Below is a small trained network, with its code and all its weights. Each question gives an input and a target symbol and asks what happens when units are switched off, that is, made to give their printed mean instead of their output.

import numpy as np


def w(rows, s, z=0):
    codes = np.array(rows[::2]) - 128.0
    scale = np.full(codes.shape[1], s)
    scale[-1] = z or s
    return codes * scale


def norm(h):
    return h / np.sqrt((h * h).mean(-1, keepdims=True) + 1e-5)


def f(y):
    return np.maximum(y, 0)


def softmax(a):
    e = np.exp(a - a.max(-1, keepdims=True))
    return e / e.sum(-1, keepdims=True)


def log_softmax(a):
    a = a - a.max(-1, keepdims=True)
    return a - np.log(np.exp(a).sum(-1, keepdims=True))


def net(x, mask):
    ids = ['ΔΘΛΞαβγεημπφψω'.index(c) for c in x.split()]
    T = len(ids)
    res = E[ids] + P[:T]
    u = 0
    for l in range(3):
        q, k, v = (norm(res) @ M[l].T for M in (Q, K, V))
        z = softmax(np.where(np.tri(T) > 0, q @ k.T / 2**0.5, -1e9)) @ v
        res = res + np.where(mask[u], z, O[l][:, -1]) @ O[l][:, :-1]
        u += 1
        y = f(norm(res) @ A[l][:, :-1].T + A[l][:, -1])
        res = res + np.where(mask[u : u + 16], y, B[l][:, -1]) @ B[l][:, :-1]
        u += 16
    return log_softmax(norm(res)[-1] @ U[:, :-1].T + U[:, -1])


Q, K, V, O, A, B = {}, {}, {}, {}, {}, {}
E = w([
[123,72,132,82,26,152],'Δ',
[109,122,88,145,185,134],'Θ',
[109,124,104,161,188,120],'Λ',
[176,34,155,121,90,110],'Ξ',
[54,154,97,93,107,176],'α',
[116,133,119,161,213,107],'β',
[82,126,100,128,188,126],'γ',
[44,157,118,132,169,140],'ε',
[42,156,105,99,123,170],'η',
[96,119,159,118,3,189],'μ',
[151,151,220,189,81,125],'π',
[209,104,247,236,192,45],'φ',
[100,160,140,176,212,105],'ψ',
[201,74,147,138,78,167],'ω',
],0.0061)
P = w([
[86,147,201,111,188,110],'0',
[153,32,147,77,136,95],'1',
[142,193,184,54,220,133],'2',
[29,81,177,120,206,194],'3',
[111,75,108,142,138,88],'4',
[157,254,166,103,176,135],'5',
[51,103,179,180,169,194],'6',
[110,90,55,167,121,81],'7',
[207,241,155,110,122,141],'8',
[74,130,163,233,136,215],'9',
[70,119,75,237,78,72],'10',
[225,207,185,113,151,176],'11',
],0.0073)
Q[0] = w([
[74,102,139,208,129,147],'0.h0',
[139,121,145,119,194,255],'0.h0',
],0.009)
K[0] = w([
[194,141,19,171,66,105],'0.h0',
[181,140,164,156,160,254],'0.h0',
],0.0081)
V[0] = w([
[42,166,151,69,138,2],'0.h0',
[159,169,242,228,138,138],'0.h0',
],0.0048)
O[0] = w([
[190,108,67,198,171,255,160],'0.h0',
[55,76,116,125,113,135,254],'0.h0',
],0.0085,0.0044)
A[0] = w([
[196,92,131,181,99,109,101],'0.n0',
[119,107,153,123,104,90,152],'0.n1',
[152,92,192,138,69,164,136],'0.n2',
[119,137,124,67,129,181,108],'0.n3',
[219,44,88,176,77,156,119],'0.n4',
[94,70,16,78,113,116,134],'0.n5',
[38,122,84,153,43,148,127],'0.n6',
[108,174,170,53,93,156,97],'0.n7',
[135,164,155,87,219,43,99],'0.n8',
[44,211,130,104,174,94,117],'0.n9',
[145,90,192,162,129,102,126],'0.n10',
[159,184,151,2,188,147,112],'0.n11',
[102,92,92,182,55,180,111],'0.n12',
[72,110,102,97,145,52,150],'0.n13',
[90,56,70,159,130,129,3],'0.n14',
[110,105,79,98,185,159,113],'0.n15',
],0.006,0.0031)
B[0] = w([
[181,137,94,85,151,158,172],'0.n0',
[133,127,66,77,161,90,173],'0.n1',
[90,159,116,111,189,111,244],'0.n2',
[129,103,122,134,189,62,164],'0.n3',
[112,93,111,125,147,165,199],'0.n4',
[23,129,125,118,137,105,169],'0.n5',
[131,95,75,61,191,138,252],'0.n6',
[157,129,184,112,135,52,180],'0.n7',
[107,192,102,106,177,49,153],'0.n8',
[205,90,122,88,107,142,179],'0.n9',
[102,127,69,140,94,122,210],'0.n10',
[126,171,50,84,254,127,178],'0.n11',
[139,95,74,79,189,144,241],'0.n12',
[121,159,121,95,54,78,157],'0.n13',
[150,124,71,140,75,134,170],'0.n14',
[134,91,165,76,112,95,171],'0.n15',
],0.0054,0.004)
Q[1] = w([
[253,161,190,111,129,92],'1.h0',
[155,69,206,109,111,167],'1.h0',
],0.007)
K[1] = w([
[3,81,197,108,218,170],'1.h0',
[116,219,253,141,241,171],'1.h0',
],0.0069)
V[1] = w([
[10,176,148,67,150,192],'1.h0',
[150,104,120,254,153,47],'1.h0',
],0.0046)
O[1] = w([
[135,213,158,163,8,227,252],'1.h0',
[177,1,211,74,232,119,77],'1.h0',
],0.005,0.0031)
A[1] = w([
[81,181,151,76,63,45,145],'1.n0',
[101,124,97,29,133,162,164],'1.n1',
[157,173,202,133,133,158,109],'1.n2',
[255,103,166,160,122,64,187],'1.n3',
[143,173,198,173,204,95,54],'1.n4',
[144,181,87,130,171,107,113],'1.n5',
[218,164,152,44,203,122,123],'1.n6',
[156,186,147,82,85,85,151],'1.n7',
[144,93,121,133,130,88,161],'1.n8',
[43,134,162,145,162,161,27],'1.n9',
[165,141,180,162,54,187,139],'1.n10',
[189,132,148,129,156,185,5],'1.n11',
[166,240,107,107,93,132,85],'1.n12',
[135,46,91,47,115,115,244],'1.n13',
[89,111,224,186,117,141,129],'1.n14',
[192,107,236,108,177,58,219],'1.n15',
],0.0066,0.0023)
B[1] = w([
[109,90,243,88,102,93,166],'1.n0',
[191,101,174,159,159,54,254],'1.n1',
[47,65,195,141,64,239,171],'1.n2',
[34,163,88,55,184,195,143],'1.n3',
[220,58,117,2,114,111,167],'1.n4',
[185,210,180,96,93,128,171],'1.n5',
[164,225,169,11,204,136,194],'1.n6',
[77,120,117,98,222,241,167],'1.n7',
[93,158,150,160,74,139,149],'1.n8',
[154,190,86,119,29,86,192],'1.n9',
[56,77,92,125,254,39,163],'1.n10',
[160,164,114,113,42,4,143],'1.n11',
[127,69,231,21,224,152,191],'1.n12',
[120,230,200,228,123,124,248],'1.n13',
[82,92,148,144,243,116,175],'1.n14',
[75,238,136,70,76,184,160],'1.n15',
],0.0046,0.0053)
Q[2] = w([
[178,164,58,118,57,49],'2.h0',
[244,47,195,141,3,190],'2.h0',
],0.004)
K[2] = w([
[111,59,75,197,75,138],'2.h0',
[27,170,175,133,157,253],'2.h0',
],0.0047)
V[2] = w([
[68,172,116,21,228,200],'2.h0',
[178,3,24,204,144,144],'2.h0',
],0.0043)
O[2] = w([
[204,65,126,130,3,81,253],'2.h0',
[75,178,207,62,120,159,70],'2.h0',
],0.0056,0.0046)
A[2] = w([
[83,47,90,124,136,125,105],'2.n0',
[106,110,173,89,186,81,139],'2.n1',
[162,94,165,172,180,186,98],'2.n2',
[90,172,150,83,86,61,61],'2.n3',
[237,254,127,120,109,147,171],'2.n4',
[205,98,200,107,116,137,87],'2.n5',
[82,115,66,165,101,106,118],'2.n6',
[150,134,177,202,147,101,98],'2.n7',
[156,133,28,176,196,171,110],'2.n8',
[179,224,83,165,33,131,77],'2.n9',
[173,158,96,150,86,241,101],'2.n10',
[55,113,100,197,78,159,71],'2.n11',
[106,174,152,149,110,56,116],'2.n12',
[159,174,187,65,154,152,109],'2.n13',
[130,228,133,139,160,136,155],'2.n14',
[182,119,76,149,139,214,2],'2.n15',
],0.0073,0.0034)
B[2] = w([
[139,172,117,145,202,102,225],'2.n0',
[113,128,93,234,114,103,225],'2.n1',
[105,92,89,130,93,111,176],'2.n2',
[125,78,196,191,74,118,162],'2.n3',
[116,177,112,108,216,58,228],'2.n4',
[129,147,114,76,156,169,208],'2.n5',
[121,133,95,65,106,176,252],'2.n6',
[150,161,134,45,144,115,172],'2.n7',
[110,91,253,102,117,162,192],'2.n8',
[214,134,119,131,85,89,158],'2.n9',
[146,109,138,185,165,68,161],'2.n10',
[125,161,51,71,125,159,252],'2.n11',
[144,92,142,142,69,178,177],'2.n12',
[138,214,183,94,113,101,251],'2.n13',
[169,173,102,172,126,90,184],'2.n14',
[136,131,168,238,121,253,145],'2.n15',
],0.0061,0.0044)
U = w([
[194,225,122,104,175,23,176],'Δ',
[174,184,188,59,136,128,154],'Θ',
[51,126,245,81,147,156,158],'Λ',
[83,234,119,243,127,112,60],'Ξ',
[222,133,132,198,130,128,94],'α',
[180,55,136,70,143,153,3],'β',
[175,118,143,170,162,166,69],'γ',
[156,107,137,213,136,222,135],'ε',
[210,129,127,205,128,169,125],'η',
[247,135,53,102,4,99,89],'μ',
[17,162,39,71,100,155,163],'π',
[112,38,82,150,225,6,121],'φ',
[123,56,100,125,164,177,163],'ψ',
[69,104,173,184,11,35,173],'ω',
],0.011,0.0037)

Each question gives the input, a string of symbols that net reads in full, and the target symbol t.
The units are the heads (2 rows each of Q, K, V and O) and the neurons (one row each of A and B). Each row of codes is followed by its name. A weight is (code - 128) times the scale printed after its matrix; where a second scale follows, it is the last column's (O, A, B and U).
mask holds one flag per unit, layer by layer, with each layer's heads first. A switched-off unit (its flag False) gives its mean, the last column of its rows in O or B, instead of its output. The means were averaged over made-up inputs and are rounded, as every weight is.
A unit's drop is (log p(t) with every unit on - log p(t) with that unit switched off) / (log p(t) with every unit on - log p(t) with every unit switched off).
The circuit of an input: a set's keep is (log p(t) with only the set's units on - log p(t) with every unit switched off) / (log p(t) with every unit on - log p(t) with every unit switched off). Starting from the 12 units with the biggest drops (on a tie, the unit counted first), units are removed one at a time, each time the one whose removal leaves the highest keep (on an exact tie, the one counted first), for as long as the keep stays at least 0.8.
circuit, biggest first: the units of the circuit, biggest drop first
most important unit: the unit with the biggest drop
top k neurons: the k neurons with the biggest drops, biggest first
k most important neurons of layer l: the k neurons of layer l with the biggest drops, biggest first
input β π π Λ, target π: circuit, biggest first => (1.n12 1.n9 2.n4)
input π Ξ Θ π ω, target Ξ: most important unit => 2.h0
input η μ β π μ π π Θ π Λ π μ, target Λ: top 2 neurons => (0.n7 1.n0)
input ψ ω ω φ μ Θ μ, target μ: circuit, biggest first => (2.h0 1.n9)
input Δ Θ φ η μ ε π Ξ, target μ: top 4 neurons => (1.n13 0.n0 1.n6 0.n5)
input ω Λ Δ π π ψ ω Δ ε π μ, target Δ: circuit, biggest first => (0.h0 2.n4)
input Δ π π Θ, target π: 2 most important neurons of layer 0 => (0.n2 0.n4)
input π ε π π μ, target ε: 2 most important neurons of layer 0 => (0.n4 0.n12)
input Λ μ ε Λ, target μ: 2 most important neurons of layer 1 => (1.n9 1.n12)
input π Δ η π μ μ ω φ, target μ: 2 most important neurons of layer 1 => (1.n1 1.n13)
input μ Ξ Θ π π, target Ξ: 2 most important neurons of layer 1 => (1.n6 1.n12)
input φ Ξ π π π π π ω π μ φ φ, target Λ: 3 most important neurons of layer 0 => (0.n6 0.n12 0.n11)
input π μ ω π, target ω: 2 most important neurons of layer 1 => (1.n9 1.n0)
input π φ μ ε, target φ: most important unit => 1.h0
input π μ ε π π π π μ μ ε, target μ: 2 most important neurons of layer 0 => (0.n6 0.n9)
input μ μ π ψ φ π Λ η, target φ: top 2 neurons => (0.n5 0.n10)
input π η Δ, target Δ: top 3 neurons => (0.n11 0.n3 2.n4)
input μ ω ε Θ η μ Λ π μ Λ, target π: 2 most important neurons of layer 1 => (1.n6 1.n13)
input π π Δ ω Ξ, target π: top 3 neurons => (0.n4 0.n5 1.n13)
input π π π π ω Θ μ β φ φ, target φ: top 2 neurons => (1.n14 1.n4)
input π φ π π π Λ η ω π ε ε, target ω: most important unit => 0.h0
input μ π π φ φ π Δ, target φ: 2 most important neurons of layer 0 => (0.n6 0.n12)
input φ φ π π π Ξ φ ε π π μ, target ε: 2 most important neurons of layer 2 => (2.n15 2.n8)
input π Λ α π π γ π π φ μ ω, target π: 2 most important neurons of layer 1 => (1.n13 1.n12)
input Λ π φ π μ φ ε π, target μ: top 2 neurons => (1.n13 0.n13)
input π μ Δ π μ, target μ: top 2 neurons => (0.n5 1.n13)
input μ π ω π μ π π π ε μ φ, target π: most important unit => 1.n1
